Below is a small trained network, with its code and all its weights. Each question gives an input and a class and asks what happens when units are switched off, that is, made to give their printed mean instead of their output.

import numpy as np


def w(rows, s, z=0):
    codes = np.array(rows[::2]) - 128.0
    scale = np.full(codes.shape[1], s)
    scale[-1] = z or s
    return codes * scale


def f(y):
    return np.maximum(y, 0)


def log_softmax(a):
    a = a - a.max(-1, keepdims=True)
    return a - np.log(np.exp(a).sum(-1, keepdims=True))


def net(x, mask):
    res = np.array(x, float).reshape(1, 3) / 4 @ E
    y = f(res @ A[0][:, :-1].T + A[0][:, -1])
    res = res + np.where(mask, y, B[0][:, -1]) @ B[0][:, :-1]
    return log_softmax(res[-1] @ U[:, :-1].T + U[:, -1])


A, B = {}, {}
E = w([
[194,163,153],'x0',
[129,125,115],'x1',
[106,162,254],'x2',
],0.012)
A[0] = w([
[11,95,118,31],'N1',
[195,136,250,33],'N2',
[115,55,57,4],'N3',
[235,236,115,47],'N4',
[194,122,31,251],'N5',
[79,171,83,243],'N6',
[116,155,60,46],'N7',
[186,114,255,238],'N8',
[182,83,28,36],'N9',
],0.008,0.0024)
B[0] = w([
[2,170,86,177],'N1',
[102,154,102,223],'N2',
[128,156,118,194],'N3',
[92,232,64,183],'N4',
[137,92,129,254],'N5',
[64,97,220,182],'N6',
[151,186,116,169],'N7',
[145,69,163,254],'N8',
[118,151,224,226],'N9',
],0.0083,0.007)
U = w([
[90,186,143,2],'0',
[167,9,170,254],'1',
],0.015,0.003)

Each question gives the input, the list of numbers given to net, and the class t.
The units are the neurons (one row each of A and B). Each row of codes is followed by its name. A weight is (code - 128) times the scale printed after its matrix; where a second scale follows, it is the last column's (A, B and U).
mask holds one flag per neuron, in row order. A switched-off neuron (its flag False) gives its mean, the last column of its row in B, instead of its output. The means were averaged over made-up inputs and are rounded, as every weight is.
A unit's drop is (log p(t) with every unit on - log p(t) with that unit switched off) / (log p(t) with every unit on - log p(t) with every unit switched off).
The circuit of an input: a set's keep is (log p(t) with only the set's units on - log p(t) with every unit switched off) / (log p(t) with every unit on - log p(t) with every unit switched off). Starting from all 9 units, units are removed one at a time, each time the one whose removal leaves the highest keep (on an exact tie, the one counted first), for as long as the keep stays at least 0.8.
units of the circuit, in order: the units of the circuit, biggest drop first
k most important neurons: the k neurons with the biggest drops, biggest first
drop of u: that unit's drop, to one decimal
input [3,-7,5], class 1: 2 most important neurons -> [N8 N1]
input [-1,5,6], class 1: 2 most important neurons -> [N8 N4]
input [6,-1,-7], class 0: units of the circuit, in order -> [N4]
input [-6,5,-6], class 0: 3 most important neurons -> [N1 N8 N3]
input [0,5,5], class 1: units of the circuit, in order -> [N8 N4]
input [-7,-7,-7], class 0: 4 most important neurons -> [N1 N8 N3 N7]
input [-7,6,-5], class 0: 4 most important neurons -> [N1 N8 N3 N7]
input [-8,1,-4], class 0: 2 most important neurons -> [N1 N8]
input [3,7,6], class 1: drop of N5 -> -0.3
input [2,-3,5], class 1: drop of N3 -> 0.1
input [0,1,4], class 1: drop of N4 -> 0.3
input [0,-1,4], class 1: drop of N9 -> 0.0
